Here is a tiny trained network, its code and every weight. The questions are about switching its units off for an input and a class, where a switched-off unit gives its printed mean instead of its output.

import numpy as np


def w(rows, s, z=0):
    codes = np.array(rows[::2]) - 128.0
    scale = np.full(codes.shape[1], s)
    scale[-1] = z or s
    return codes * scale


def f(y):
    return y / 2 * (1 + np.tanh(0.7978845608 * (y + 0.044715 * y**3)))


def log_softmax(a):
    a = a - a.max(-1, keepdims=True)
    return a - np.log(np.exp(a).sum(-1, keepdims=True))


def net(x, mask):
    res = np.array(x, float).reshape(1, 4) / 4 @ E
    y = f(res @ A[0][:, :-1].T + A[0][:, -1])
    res = res + np.where(mask, y, B[0][:, -1]) @ B[0][:, :-1]
    return log_softmax(res[-1] @ U[:, :-1].T + U[:, -1])


A, B = {}, {}
E = w([
[75,191,95,254,136,150,131],'x0',
[97,87,187,179,228,82,184],'x1',
[111,79,57,146,85,35,105],'x2',
[193,190,67,65,155,94,218],'x3',
],0.009)
A[0] = w([
[146,59,158,63,99,97,150,6],'N0',
[168,74,172,82,129,109,122,39],'N1',
[162,159,118,119,73,157,97,63],'N2',
[113,81,182,151,33,177,101,84],'N3',
[115,89,142,142,159,116,176,60],'N4',
[136,194,109,76,188,123,179,52],'N5',
[130,171,84,97,1,216,122,198],'N6',
[104,161,65,194,148,140,140,132],'N7',
[140,184,41,243,83,153,116,172],'N8',
[112,84,196,158,113,157,69,85],'N9',
[91,61,58,130,152,49,121,40],'N10',
[79,115,196,131,168,72,141,98],'N11',
[83,91,167,129,154,74,203,93],'N12',
[147,169,221,117,161,200,161,122],'N13',
[174,55,152,61,145,111,141,183],'N14',
[124,80,68,159,97,27,127,66],'N15',
[76,44,134,151,92,165,89,22],'N16',
[137,72,141,49,163,103,107,111],'N17',
[102,215,91,183,156,130,130,146],'N18',
[158,92,116,87,74,160,135,125],'N19',
[97,77,205,140,124,116,62,78],'N20',
[126,68,132,186,213,135,197,112],'N21',
[74,80,150,120,188,114,168,81],'N22',
[109,61,152,170,126,172,93,181],'N23',
[101,113,170,137,176,73,211,209],'N24',
[132,187,99,107,112,74,204,123],'N25',
[165,173,60,95,123,112,188,52],'N26',
[142,67,148,59,122,120,100,87],'N27',
[127,125,145,141,219,55,146,84],'N28',
[190,95,144,71,97,136,98,180],'N29',
[153,95,200,172,136,80,182,133],'N30',
[126,163,160,114,178,200,164,152],'N31',
[111,85,89,143,91,14,133,101],'N32',
[139,163,190,101,175,216,125,19],'N33',
[156,98,171,95,105,113,132,181],'N34',
[168,155,102,131,132,73,221,65],'N35',
[135,187,71,95,55,148,91,76],'N36',
[135,60,185,187,102,122,79,74],'N37',
],0.0086,0.0025)
B[0] = w([
[68,165,154,195,184,157,131,172],'N0',
[58,174,176,188,197,147,147,166],'N1',
[35,128,128,144,66,157,162,163],'N2',
[122,208,43,72,148,110,132,186],'N3',
[57,160,132,78,84,142,145,158],'N4',
[154,146,70,96,163,165,71,186],'N5',
[28,110,132,141,51,98,229,243],'N6',
[120,147,208,190,223,75,152,201],'N7',
[86,127,221,186,171,82,158,255],'N8',
[117,156,49,80,172,97,84,190],'N9',
[114,68,105,140,114,227,80,190],'N10',
[52,157,107,81,77,127,185,188],'N11',
[31,129,118,111,82,145,183,195],'N12',
[174,6,111,187,105,200,60,211],'N13',
[72,125,172,160,193,100,168,205],'N14',
[189,23,137,208,106,234,32,202],'N15',
[116,186,52,106,140,125,84,181],'N16',
[92,163,196,202,184,104,137,184],'N17',
[98,131,186,185,208,79,163,210],'N18',
[76,121,129,166,125,103,155,161],'N19',
[187,151,31,86,154,121,116,190],'N20',
[62,118,150,121,81,120,145,216],'N21',
[60,154,128,70,37,167,190,183],'N22',
[161,168,54,68,158,56,126,196],'N23',
[67,100,84,109,77,94,155,226],'N24',
[159,159,56,63,190,126,91,187],'N25',
[105,168,28,100,138,139,81,187],'N26',
[111,169,183,183,191,136,186,174],'N27',
[82,160,101,111,60,139,173,199],'N28',
[58,133,176,190,134,77,146,185],'N29',
[64,158,149,68,37,91,182,190],'N30',
[137,22,92,169,124,159,93,195],'N31',
[185,1,137,220,134,226,49,204],'N32',
[171,44,119,187,106,255,35,187],'N33',
[126,119,180,161,165,83,132,163],'N34',
[129,179,60,66,173,141,28,187],'N35',
[40,130,114,133,47,123,134,198],'N36',
[123,150,76,104,183,103,85,189],'N37',
],0.006,0.0081)
U = w([
[70,145,120,114,5,120,177,105],'0',
[143,47,123,165,105,199,91,114],'1',
[104,165,186,173,192,87,155,96],'2',
[130,186,52,74,149,114,103,105],'3',
[141,113,144,125,101,78,156,250],'4',
[224,174,176,93,61,122,137,27],'5',
[198,185,186,86,67,133,121,33],'6',
],0.016,0.013)

Each question gives the input, the list of numbers given to net, and the class t.
The units are the neurons (one row each of A and B). Each row of codes is followed by its name. A weight is (code - 128) times the scale printed after its matrix; where a second scale follows, it is the last column's (A, B and U).
mask holds one flag per neuron, in row order. A switched-off neuron (its flag False) gives its mean, the last column of its row in B, instead of its output. The means were averaged over made-up inputs and are rounded, as every weight is.
A unit's drop is (log p(t) with every unit on - log p(t) with that unit switched off) / (log p(t) with every unit on - log p(t) with every unit switched off).
The circuit of an input: a set's keep is (log p(t) with only the set's units on - log p(t) with every unit switched off) / (log p(t) with every unit on - log p(t) with every unit switched off). Starting from the 12 units with the biggest drops (on a tie, the unit counted first), units are removed one at a time, each time the one whose removal leaves the highest keep (on an exact tie, the one counted first), for as long as the keep stays at least 0.8.
circuit, biggest first: the units of the circuit, biggest drop first
most important unit: the unit with the biggest drop
top k neurons: the k neurons with the biggest drops, biggest first
drop when u is switched off: that unit's drop, to one decimal
input [-2,7,-8,4], class 1: circuit, biggest first => [N13]
input [0,-2,3,3], class 4: top 2 neurons => [N13 N33]
input [-3,6,-4,7], class 3: top 2 neurons => [N35 N5]
input [3,7,8,0], class 1: top 4 neurons => [N32 N15 N10 N6]
input [7,0,2,-7], class 2: top 2 neurons => [N8 N7]
input [6,5,7,-6], class 1: top 3 neurons => [N15 N32 N10]
input [5,6,6,-5], class 0: top 2 neurons => [N11 N30]
input [-6,1,4,-6], class 2: top 2 neurons => [N27 N17]
input [-5,4,-6,-3], class 1: top 2 neurons => [N13 N33]
input [4,-7,8,-6], class 1: top 3 neurons => [N15 N32 N30]
input [8,5,8,-2], class 1: top 2 neurons => [N15 N32]
input [7,-4,-6,-4], class 2: top 2 neurons => [N8 N18]
input [6,-5,8,8], class 1: top 2 neurons => [N15 N32]
input [5,-2,-6,-7], class 3: top 3 neurons => [N3 N23 N9]
input [-7,7,5,-5], class 0: most important unit => N22
input [3,-3,-7,-8], class 3: drop when N9 is switched off => 0.3
input [-7,-2,6,-3], class 2: drop when N27 is switched off => 0.3
input [-5,7,1,6], class 0: drop when N19 is switched off => 0.0
